Below are the code and all the weights of a small trained network. Each question names an input and a class and asks about switching units off, where a switched-off unit gives its printed mean instead of its output.

import numpy as np


def w(rows, s, z=0):
    codes = np.array(rows[::2]) - 128.0
    scale = np.full(codes.shape[1], s)
    scale[-1] = z or s
    return codes * scale


def norm(h):
    return h / np.sqrt((h * h).mean(-1, keepdims=True) + 1e-5)


def f(y):
    return np.maximum(y, 0)


def log_softmax(a):
    a = a - a.max(-1, keepdims=True)
    return a - np.log(np.exp(a).sum(-1, keepdims=True))


def net(x, mask):
    res = np.array(x, float).reshape(1, 8) / 4 @ E
    u = 0
    for l in range(2):
        y = f(norm(res) @ A[l][:, :-1].T + A[l][:, -1])
        res = res + np.where(mask[u : u + 11], y, B[l][:, -1]) @ B[l][:, :-1]
        u += 11
    return log_softmax(norm(res)[-1] @ U[:, :-1].T + U[:, -1])


A, B = {}, {}
E = w([
[126,120,137,127,109,125,128],'x0',
[246,151,106,48,121,69,183],'x1',
[123,137,122,122,128,132,134],'x2',
[129,123,133,130,123,124,126],'x3',
[126,131,123,127,126,131,130],'x4',
[116,18,42,53,108,138,104],'x5',
[104,184,102,114,92,100,2],'x6',
[126,124,134,124,115,126,128],'x7',
],0.0047)
A[0] = w([
[151,106,175,110,35,161,121,143],'0.n0',
[188,89,53,49,144,118,123,59],'0.n1',
[230,139,99,103,122,41,147,148],'0.n2',
[113,159,96,131,123,139,183,76],'0.n3',
[208,213,210,161,91,202,137,84],'0.n4',
[231,191,141,144,105,126,145,100],'0.n5',
[150,65,151,169,160,183,254,4],'0.n6',
[208,59,134,158,175,166,237,127],'0.n7',
[168,174,108,130,97,105,206,77],'0.n8',
[146,200,199,175,148,178,126,141],'0.n9',
[122,90,134,177,136,207,171,47],'0.n10',
],0.0049,0.0032)
B[0] = w([
[92,159,97,148,189,139,140,149],'0.n0',
[118,101,107,159,84,133,131,195],'0.n1',
[153,158,129,108,84,131,155,231],'0.n2',
[119,109,164,113,142,116,118,137],'0.n3',
[111,112,108,56,203,123,127,206],'0.n4',
[103,118,163,109,166,138,88,198],'0.n5',
[133,150,108,121,90,70,2,212],'0.n6',
[105,123,169,111,134,160,163,253],'0.n7',
[171,83,201,170,143,130,111,179],'0.n8',
[99,108,89,171,11,49,173,222],'0.n9',
[111,109,105,173,216,146,188,175],'0.n10',
],0.006,0.0044)
A[1] = w([
[149,145,55,118,126,98,65,180],'1.n0',
[186,210,156,67,192,95,131,85],'1.n1',
[218,126,121,138,119,103,137,61],'1.n2',
[65,75,98,141,168,207,78,66],'1.n3',
[127,137,201,192,156,132,254,84],'1.n4',
[84,125,144,235,137,141,102,133],'1.n5',
[85,132,133,198,109,120,127,116],'1.n6',
[136,78,100,117,108,192,163,92],'1.n7',
[118,56,141,125,153,164,211,104],'1.n8',
[85,89,107,150,146,100,176,2],'1.n9',
[102,252,154,132,96,80,91,132],'1.n10',
],0.0082,0.0036)
B[1] = w([
[33,131,176,51,64,127,179,197],'1.n0',
[104,70,231,217,84,114,156,202],'1.n1',
[69,162,51,123,142,154,62,168],'1.n2',
[122,34,236,224,166,210,99,223],'1.n3',
[22,106,133,1,155,173,132,254],'1.n4',
[149,206,26,40,105,74,157,237],'1.n5',
[152,196,102,86,156,89,101,206],'1.n6',
[236,204,97,116,151,134,124,182],'1.n7',
[240,151,66,228,161,90,149,227],'1.n8',
[41,76,74,141,198,101,165,166],'1.n9',
[227,110,110,227,167,154,101,232],'1.n10',
],0.0059,0.006)
U = w([
[41,172,75,58,186,92,174,255],'0',
[143,37,89,218,203,183,141,36],'1',
[110,96,247,77,167,116,208,72],'2',
[243,105,69,79,125,139,186,199],'3',
[131,231,72,180,125,76,62,106],'4',
[44,55,153,129,97,197,50,182],'5',
[174,138,228,229,72,88,111,44],'6',
[116,121,101,23,12,121,119,175],'7',
],0.015,0.00089)

Each question gives the input, the list of numbers given to net, and the class t.
The units are the neurons (one row each of A and B). Each row of codes is followed by its name. A weight is (code - 128) times the scale printed after its matrix; where a second scale follows, it is the last column's (A, B and U).
mask holds one flag per neuron, layer by layer. A switched-off neuron (its flag False) gives its mean, the last column of its row in B, instead of its output. The means were averaged over made-up inputs and are rounded, as every weight is.
A unit's drop is (log p(t) with every unit on - log p(t) with that unit switched off) / (log p(t) with every unit on - log p(t) with every unit switched off).
The circuit of an input: a set's keep is (log p(t) with only the set's units on - log p(t) with every unit switched off) / (log p(t) with every unit on - log p(t) with every unit switched off). Starting from the 12 units with the biggest drops (on a tie, the unit counted first), units are removed one at a time, each time the one whose removal leaves the highest keep (on an exact tie, the one counted first), for as long as the keep stays at least 0.8.
units of the circuit, in order: the units of the circuit, biggest drop first
most important unit: the unit with the biggest drop
top k neurons: the k neurons with the biggest drops, biggest first
top k neurons in layer l: the k neurons of layer l with the biggest drops, biggest first
drop of u: that unit's drop, to one decimal
input [3,4,1,6,0,5,1,-1], class 7: units of the circuit, in order => (1.n0)
input [-2,-6,7,0,2,0,-8,6], class 0: top 3 neurons in layer 1 => (1.n5; 1.n4; 1.n10)
input [-8,6,7,-7,3,8,1,-5], class 7: top 2 neurons => (1.n0; 1.n10)
input [-3,-8,4,-6,-8,0,5,-8], class 4: top 4 neurons => (1.n5; 1.n4; 1.n6; 0.n4)
input [7,-1,6,6,-6,7,0,-6], class 1: top 4 neurons => (0.n6; 1.n4; 1.n3; 1.n7)
input [0,1,-1,1,5,0,0,-4], class 2: top 2 neurons in layer 0 => (0.n6; 0.n5)
input [-3,6,5,3,4,-8,3,-5], class 6: top 2 neurons => (1.n1; 1.n10)
input [-6,0,6,8,-7,-7,-7,-2], class 0: units of the circuit, in order => (1.n4; 1.n3)
input [-2,5,-7,5,3,0,-7,1], class 2: top 2 neurons => (1.n5; 1.n4)
input [-2,4,-3,7,4,-8,3,0], class 6: top 2 neurons in layer 1 => (1.n1; 1.n10)
input [-7,-7,-4,1,-2,0,6,5], class 4: top 2 neurons in layer 0 => (0.n4; 0.n5)
input [-6,8,4,2,4,1,5,-7], class 7: top 2 neurons => (1.n0; 1.n3)
input [6,-1,-6,-7,-5,1,8,-3], class 5: top 3 neurons in layer 1 => (1.n8; 1.n0; 1.n7)
input [2,3,4,-7,-6,-3,8,6], class 6: top neuron => (1.n10)
input [-8,1,-3,2,-2,4,1,4], class 7: top 2 neurons => (0.n7; 1.n0)
input [-4,-1,1,6,-5,-8,-3,1], class 0: top 2 neurons => (0.n9; 1.n4)
input [8,2,4,-8,2,-3,1,-3], class 6: top 3 neurons => (0.n7; 0.n10; 1.n10)
input [-2,-4,1,2,-2,5,-1,4], class 1: top 2 neurons => (0.n6; 1.n3)
input [-8,1,6,-5,6,-4,-2,-1], class 2: top 2 neurons => (0.n4; 1.n4)
input [7,-6,-7,6,-2,-1,-5,8], class 0: most important unit => 1.n5
input [-3,7,2,-8,-8,-4,1,-8], class 6: top 2 neurons => (1.n1; 0.n10)
input [4,-8,1,-3,-4,-4,6,3], class 4: drop of 1.n5 => 0.2
input [6,-6,-5,1,2,-1,4,2], class 4: drop of 1.n5 => 0.4
input [-7,6,0,-8,-1,-5,3,-2], class 6: drop of 0.n7 => 0.0
input [-4,-8,2,8,1,-2,6,3], class 4: drop of 1.n5 => 0.4
